[[  0  11 -37   8  -3 -38]
 [  3   6   0  40  -9   7]]
The first entry in the row that holds the smallest entry is 0
Find the 5th entry, reading row by row.
Answer: -3
The entry in the top-right corner: -38
Find the 2nd entry, reading row by row.
Answer: 11
Find the entry in the bottom-left corner.
Answer: 3

Questions about the row below.
1) Find the entry just left of 0.152.
2) Find the third entry from the right.
3) Find the second entry from the left.
4) Find the fourth entry.
5) Find the second largest entry.
6) Find the first entry from the right.
7) Find the entry just left of 0.124.
array([ 0.158,  0.048,  0.010, -0.120,  0.147,  0.152,  0.140,  0.117,
        0.210,  0.124])
1) 0.147
2) 0.117
3) 0.048
4) -0.120
5) 0.158
6) 0.124
7) 0.210

((16, 28, 25, -10, 12, -11, -10, -1, -22, -2, 2, 3, -6, 8, 1), (3, 5, 2, -1, 0, -2, -2, -2, -5, 0, -1, 2, 0, 1, -3), (-1, -4, -3, 3, 0, 0, 2, 2, -1, -2, 3, -1, 2, 1, 1), (17, 34, 26, -12, 11, -12, -14, -1, -28, -3, -2, 4, -8, 5, -1))
Which number is the entry just right of the largest entry? 26
The entry just right of the smallest entry -> -3
The entry just left of the largest entry is 17
The entry just left of 11 -> -12
Which number is the smallest entry? -28
The entry just right of 12 is -11

Questions about the row below.
1) Find the last entry.
2) Find the second entry from the left.
3) Find the second entry from the right.
4) Find the first entry from the left.
5) Find the second largest entry.
6) Find the third entry from the right.
array([ 41,  39,  35,  31, -49,  26,  36,  24, -49, -42,  39,  35,  40,
       -44,  36,  24])
1) 24
2) 39
3) 36
4) 41
5) 40
6) -44

Questions about the table below. Rows and columns are numbered from 1.
1) Read off the top-right entry.
2) Read off the entry directly above 20.
3) Read off the entry in the bottom-right corner.
4) Read off the entry in the top-left corner.
5) Read off the entry in the bottom-left corner.
6) Read off the bottom entry of the column that holds the smallest entry.
7) Read off the entry at row 2, column 1.
8) Read off the entry in row 1 and column 2.
[[ -4   7   6 -10  40]
 [ -3   5   5 -27  21]
 [ -5   4   4  -4   1]
 [  1   1   0   0   1]
 [ -5   4   4  -4   1]
 [ -4   5   6 -25  20]]
1) 40
2) 1
3) 20
4) -4
5) -4
6) -25
7) -3
8) 7

Questions about the matrix below.
1) The 1st entry in reading order?
2) The second largest entry?
3) The last entry in the row that holds the smallest entry?
4) The first entry in the row that holds the smallest entry?
5) The largest entry in the last row?
6) The entry just left of the smallest entry?
7) The entry just left of 27?
8) The entry in the bottom-left corner?
[[21 88 54 69 39 26]
 [44 82 51 51 38 28]
 [37 76 63 55 41 22]
 [42 78 54 54 43 25]
 [48 89 54 47 48 23]
 [45 87 58 55 45 23]
 [46 81 64 60 45 25]
 [49 83 57 63 55 25]
 [47 83 55 54 34 16]
 [37 84 59 57 50 28]
 [49 85 58 49 48 19]
 [36 74 65 57 44 23]
 [43 81 54 52 41 24]
 [46 74 57 63 50 27]]
1) 21
2) 88
3) 16
4) 47
5) 74
6) 34
7) 50
8) 46
